Below is a small trained network, with its code and all its weights. Each question gives an input and a class and asks what happens when units are switched off, that is, made to give their printed mean instead of their output.

import numpy as np


def w(rows, s, z=0):
    codes = np.array(rows[::2]) - 128.0
    scale = np.full(codes.shape[1], s)
    scale[-1] = z or s
    return codes * scale


def norm(h):
    return h / np.sqrt((h * h).mean(-1, keepdims=True) + 1e-5)


def f(y):
    return np.maximum(y, 0)


def log_softmax(a):
    a = a - a.max(-1, keepdims=True)
    return a - np.log(np.exp(a).sum(-1, keepdims=True))


def net(x, mask):
    res = np.array(x, float).reshape(1, 5) / 4 @ E
    u = 0
    for l in range(3):
        y = f(norm(res) @ A[l][:, :-1].T + A[l][:, -1])
        res = res + np.where(mask[u : u + 8], y, B[l][:, -1]) @ B[l][:, :-1]
        u += 8
    return log_softmax(norm(res)[-1] @ U[:, :-1].T + U[:, -1])


A, B = {}, {}
E = w([
[129,129,129,128,128,131],'x0',
[187,121,95,40,151,198],'x1',
[214,240,168,122,161,115],'x2',
[135,122,130,129,126,134],'x3',
[118,141,159,158,112,254],'x4',
],0.0067)
A[0] = w([
[105,110,196,155,35,170,196],'0.n0',
[106,113,116,70,100,134,46],'0.n1',
[197,170,158,186,150,124,191],'0.n2',
[94,184,113,193,119,254,239],'0.n3',
[144,160,74,98,159,208,154],'0.n4',
[146,140,165,160,181,127,252],'0.n5',
[94,105,222,128,35,157,134],'0.n6',
[135,121,37,73,164,181,64],'0.n7',
],0.0086,0.0034)
B[0] = w([
[180,142,24,199,186,84,217],'0.n0',
[88,135,164,131,42,133,147],'0.n1',
[129,179,160,48,133,86,214],'0.n2',
[105,111,185,194,23,149,254],'0.n3',
[154,52,179,140,200,108,206],'0.n4',
[60,182,95,41,181,90,200],'0.n5',
[136,158,133,78,144,117,193],'0.n6',
[162,55,134,51,50,2,190],'0.n7',
],0.0083,0.0067)
A[1] = w([
[56,161,70,201,156,197,72],'1.n0',
[155,70,254,93,58,245,216],'1.n1',
[206,149,163,56,124,119,138],'1.n2',
[76,141,97,119,224,102,138],'1.n3',
[102,113,57,35,131,149,104],'1.n4',
[68,179,133,130,83,88,101],'1.n5',
[172,135,176,110,53,77,3],'1.n6',
[140,204,59,104,108,41,54],'1.n7',
],0.0082,0.0023)
B[1] = w([
[105,185,118,182,130,254,169],'1.n0',
[63,139,108,127,153,23,232],'1.n1',
[100,133,74,182,111,151,231],'1.n2',
[100,121,174,162,199,127,201],'1.n3',
[194,150,154,60,122,172,174],'1.n4',
[202,91,139,151,56,150,209],'1.n5',
[122,199,113,148,100,197,195],'1.n6',
[92,86,110,125,96,173,254],'1.n7',
],0.0094,0.0055)
A[2] = w([
[45,161,165,23,165,63,150],'2.n0',
[120,50,114,145,209,135,97],'2.n1',
[176,205,180,122,95,163,60],'2.n2',
[81,103,117,142,157,131,4],'2.n3',
[129,199,204,161,72,116,81],'2.n4',
[227,131,114,94,250,141,136],'2.n5',
[95,186,146,97,56,132,110],'2.n6',
[164,115,83,98,210,153,80],'2.n7',
],0.011,0.0035)
B[2] = w([
[164,188,150,154,216,196,254],'2.n0',
[80,94,145,89,111,19,154],'2.n1',
[148,67,96,99,37,25,163],'2.n2',
[134,105,215,129,116,102,143],'2.n3',
[211,75,114,58,145,157,196],'2.n4',
[42,184,101,158,95,250,162],'2.n5',
[197,85,165,107,150,122,188],'2.n6',
[76,162,2,83,91,142,148],'2.n7',
],0.0099,0.0089)
U = w([
[46,48,141,164,78,44,90],'0',
[151,91,126,57,87,118,253],'1',
[182,189,179,138,231,175,92],'2',
[54,230,76,97,148,233,47],'3',
[87,124,104,252,75,220,72],'4',
],0.014,0.0047)

Each question gives the input, the list of numbers given to net, and the class t.
The units are the neurons (one row each of A and B). Each row of codes is followed by its name. A weight is (code - 128) times the scale printed after its matrix; where a second scale follows, it is the last column's (A, B and U).
mask holds one flag per neuron, layer by layer. A switched-off neuron (its flag False) gives its mean, the last column of its row in B, instead of its output. The means were averaged over made-up inputs and are rounded, as every weight is.
A unit's drop is (log p(t) with every unit on - log p(t) with that unit switched off) / (log p(t) with every unit on - log p(t) with every unit switched off).
The circuit of an input: a set's keep is (log p(t) with only the set's units on - log p(t) with every unit switched off) / (log p(t) with every unit on - log p(t) with every unit switched off). Starting from the 12 units with the biggest drops (on a tie, the unit counted first), units are removed one at a time, each time the one whose removal leaves the highest keep (on an exact tie, the one counted first), for as long as the keep stays at least 0.8.
units of the circuit, in order: the units of the circuit, biggest drop first
k most important neurons: the k neurons with the biggest drops, biggest first
k most important neurons of layer l: the k neurons of layer l with the biggest drops, biggest first
drop when u is switched off: that unit's drop, to one decimal
input [2,7,1,8,-1], class 3: units of the circuit, in order : [2.n5]
input [2,1,3,-1,-5], class 3: 2 most important neurons : [0.n3, 0.n7]
input [1,2,8,5,-4], class 3: 2 most important neurons : [0.n3, 2.n5]
input [-1,-7,5,-6,1], class 1: 4 most important neurons : [1.n5, 1.n1, 0.n4, 2.n2]
input [1,-8,2,-8,-3], class 2: 2 most important neurons : [0.n3, 0.n5]
input [4,-5,1,-4,8], class 1: 4 most important neurons : [0.n3, 2.n4, 0.n6, 2.n2]
input [6,-3,6,7,1], class 1: 3 most important neurons : [2.n2, 1.n5, 1.n1]
input [7,-8,8,6,1], class 1: units of the circuit, in order : [2.n2, 2.n4]
input [-8,5,-3,-1,1], class 0: units of the circuit, in order : [0.n5, 2.n4, 1.n1]
input [-1,8,2,-4,-4], class 3: 3 most important neurons : [0.n3, 2.n5, 0.n4]
input [-5,-8,-8,0,2], class 4: 2 most important neurons : [1.n0, 0.n4]
input [4,-4,1,1,8], class 1: 3 most important neurons : [0.n3, 2.n4, 0.n6]
input [-3,1,-3,1,7], class 0: 2 most important neurons of layer 2 : [2.n0, 2.n5]
input [-8,-2,7,-3,2], class 1: units of the circuit, in order : [2.n2]
input [0,1,0,-4,5], class 0: 3 most important neurons of layer 0 : [0.n3, 0.n4, 0.n0]
input [1,5,4,-2,-7], class 3: drop when 0.n3 is switched off : 1.6
input [-3,-3,2,-7,2], class 1: drop when 0.n3 is switched off : 0.4
input [-8,7,8,-3,-6], class 3: drop when 2.n1 is switched off : 0.0
input [5,6,0,6,6], class 0: 2 most important neurons of layer 1 : [1.n1, 1.n4]
input [-8,8,-2,-1,3], class 0: most important neuron : [0.n4]
input [5,-7,-3,-3,1], class 4: 3 most important neurons of layer 1 : [1.n0, 1.n1, 1.n5]
